Below is a small trained network, with its code and all its weights. Each question gives an input and a class and asks what happens when units are switched off, that is, made to give their printed mean instead of their output.

import numpy as np


def w(rows, s, z=0):
    codes = np.array(rows[::2]) - 128.0
    scale = np.full(codes.shape[1], s)
    scale[-1] = z or s
    return codes * scale


def norm(h):
    return h / np.sqrt((h * h).mean(-1, keepdims=True) + 1e-5)


def f(y):
    return np.maximum(y, 0)


def log_softmax(a):
    a = a - a.max(-1, keepdims=True)
    return a - np.log(np.exp(a).sum(-1, keepdims=True))


def net(x, mask):
    res = np.array(x, float).reshape(1, 7) / 4 @ E
    u = 0
    for l in range(3):
        y = f(norm(res) @ A[l][:, :-1].T + A[l][:, -1])
        res = res + np.where(mask[u : u + 8], y, B[l][:, -1]) @ B[l][:, :-1]
        u += 8
    return log_softmax(norm(res)[-1] @ U[:, :-1].T + U[:, -1])


A, B = {}, {}
E = w([
[131,126,130,130,132,133,129],'x0',
[105,251,158,114,31,130,178],'x1',
[89,173,75,133,223,209,181],'x2',
[44,162,246,233,193,152,89],'x3',
[131,125,132,131,128,127,122],'x4',
[154,50,255,18,151,206,223],'x5',
[88,207,124,17,227,32,102],'x6',
],0.0059)
A[0] = w([
[153,125,178,86,153,111,162,102],'L0N0',
[117,226,147,114,58,97,211,52],'L0N1',
[210,111,185,129,129,70,80,7],'L0N2',
[128,127,223,184,147,91,124,4],'L0N3',
[142,115,191,127,35,41,97,34],'L0N4',
[94,85,254,86,93,185,197,45],'L0N5',
[139,169,122,100,142,85,57,37],'L0N6',
[132,6,91,143,210,58,121,96],'L0N7',
],0.0099,0.0039)
B[0] = w([
[99,94,108,50,201,63,65,183],'L0N0',
[217,164,230,211,172,63,164,214],'L0N1',
[100,194,23,122,233,203,218,161],'L0N2',
[160,165,130,56,78,212,84,172],'L0N3',
[99,177,66,161,225,207,198,198],'L0N4',
[173,37,98,134,207,125,89,253],'L0N5',
[51,122,158,74,133,73,95,164],'L0N6',
[202,254,237,197,99,68,198,228],'L0N7',
],0.0091,0.0066)
A[1] = w([
[94,29,135,105,133,150,2,91],'L1N0',
[11,155,202,182,131,205,53,203],'L1N1',
[84,151,76,126,34,42,91,61],'L1N2',
[59,177,38,164,114,150,44,11],'L1N3',
[192,76,167,155,154,82,35,3],'L1N4',
[129,136,28,161,248,204,168,249],'L1N5',
[140,177,162,99,225,28,88,242],'L1N6',
[220,139,16,40,11,67,230,143],'L1N7',
],0.0077,0.0023)
B[1] = w([
[202,153,59,139,98,92,121,150],'L1N0',
[219,167,143,57,108,157,75,173],'L1N1',
[169,46,124,110,221,132,79,144],'L1N2',
[142,31,76,80,183,145,140,148],'L1N3',
[150,210,116,112,90,140,152,160],'L1N4',
[119,254,83,82,57,141,178,228],'L1N5',
[86,86,158,94,11,117,175,255],'L1N6',
[160,191,212,103,136,192,48,185],'L1N7',
],0.0098,0.0097)
A[2] = w([
[152,69,86,213,30,176,136,151],'L2N0',
[108,197,56,202,92,51,36,141],'L2N1',
[102,145,206,219,207,133,137,125],'L2N2',
[171,61,174,1,66,111,77,253],'L2N3',
[147,118,194,135,126,111,236,139],'L2N4',
[80,138,57,151,105,84,86,15],'L2N5',
[193,125,121,175,52,236,193,112],'L2N6',
[177,107,156,205,18,146,85,119],'L2N7',
],0.0096,0.0038)
B[2] = w([
[89,121,186,42,132,58,124,158],'L2N0',
[188,34,90,125,252,146,151,164],'L2N1',
[169,117,137,207,118,97,108,154],'L2N2',
[112,113,88,171,117,163,92,255],'L2N3',
[139,119,90,211,167,102,100,224],'L2N4',
[110,107,112,142,192,111,113,131],'L2N5',
[78,123,120,109,115,58,137,240],'L2N6',
[108,126,103,108,100,108,106,186],'L2N7',
],0.013,0.0098)
U = w([
[221,144,201,196,174,90,138,134],'0',
[166,3,47,92,253,184,128,116],'1',
[118,157,75,135,96,128,118,209],'2',
[98,215,87,99,137,151,205,105],'3',
[209,173,169,74,75,202,42,84],'4',
[104,141,69,150,98,119,118,182],'5',
[13,81,173,49,85,53,129,96],'6',
[76,68,141,191,70,211,187,11],'7',
],0.013)

Each question gives the input, the list of numbers given to net, and the class t.
The units are the neurons (one row each of A and B). Each row of codes is followed by its name. A weight is (code - 128) times the scale printed after its matrix; where a second scale follows, it is the last column's (A, B and U).
mask holds one flag per neuron, layer by layer. A switched-off neuron (its flag False) gives its mean, the last column of its row in B, instead of its output. The means were averaged over made-up inputs and are rounded, as every weight is.
A unit's drop is (log p(t) with every unit on - log p(t) with that unit switched off) / (log p(t) with every unit on - log p(t) with every unit switched off).
The circuit of an input: a set's keep is (log p(t) with only the set's units on - log p(t) with every unit switched off) / (log p(t) with every unit on - log p(t) with every unit switched off). Starting from the 12 units with the biggest drops (on a tie, the unit counted first), units are removed one at a time, each time the one whose removal leaves the highest keep (on an exact tie, the one counted first), for as long as the keep stays at least 0.8.
circuit, biggest first: the units of the circuit, biggest drop first
k most important neurons: the k neurons with the biggest drops, biggest first
k most important neurons of layer l: the k neurons of layer l with the biggest drops, biggest first
input [6,-8,4,7,-5,6,8], class 0: 2 most important neurons : [L0N7; L2N6]
input [-5,3,-7,3,-8,8,-2], class 1: circuit, biggest first : [L0N5]
input [-3,5,-7,-2,-1,-8,0], class 1: 2 most important neurons : [L2N1; L0N7]
input [-4,-7,-7,-8,-7,7,5], class 4: 2 most important neurons : [L1N7; L0N1]
input [-6,3,-8,3,-3,3,5], class 3: 2 most important neurons of layer 0 : [L0N4; L0N2]
input [-1,4,-5,-8,-4,-6,-4], class 4: 3 most important neurons : [L1N7; L0N7; L2N4]
input [-4,-3,4,8,-1,-6,4], class 4: circuit, biggest first : [L1N1; L2N6; L2N4]
input [2,-4,-8,0,-6,-1,-6], class 3: circuit, biggest first : [L0N4; L0N2; L1N5]
input [5,7,4,8,-7,-3,-2], class 4: 3 most important neurons : [L1N1; L0N7; L0N3]
input [-6,3,3,-7,0,1,-7], class 4: 3 most important neurons : [L1N7; L1N6; L0N4]
input [1,-5,5,-2,7,5,-6], class 2: 2 most important neurons of layer 1 : [L1N6; L1N5]
input [-4,-6,7,-3,-4,0,-5], class 3: 2 most important neurons : [L0N1; L1N5]
input [-4,6,2,-7,-1,4,-6], class 4: 3 most important neurons : [L1N7; L0N7; L1N6]
input [0,2,-5,-5,-5,-4,-8], class 6: circuit, biggest first : [L2N0]
input [-7,8,4,-7,-3,-1,-4], class 0: 3 most important neurons : [L0N1; L1N6; L1N5]
input [-6,-2,8,-4,-4,6,-7], class 3: 2 most important neurons : [L1N5; L1N6]
input [4,-7,3,-3,2,-8,4], class 1: 4 most important neurons : [L2N1; L0N1; L1N2; L1N5]
input [-7,-6,3,8,-1,6,7], class 4: 2 most important neurons : [L2N6; L0N1]
input [-7,-7,-5,8,-7,8,-4], class 1: 2 most important neurons : [L0N5; L0N1]
input [-3,-1,3,-5,-2,7,-8], class 6: 4 most important neurons of layer 2 : [L2N0; L2N6; L2N1; L2N4]
input [-1,8,-3,-6,-2,8,5], class 0: circuit, biggest first : [L0N1]
input [1,4,0,5,6,4,5], class 2: 2 most important neurons of layer 2 : [L2N3; L2N1]
input [5,7,-2,1,6,-7,-2], class 0: circuit, biggest first : [L0N1; L2N1]
input [4,-6,-7,0,7,6,6], class 2: 3 most important neurons of layer 0 : [L0N1; L0N2; L0N0]
input [7,-3,-7,3,1,7,-8], class 6: 2 most important neurons of layer 2 : [L2N6; L2N0]
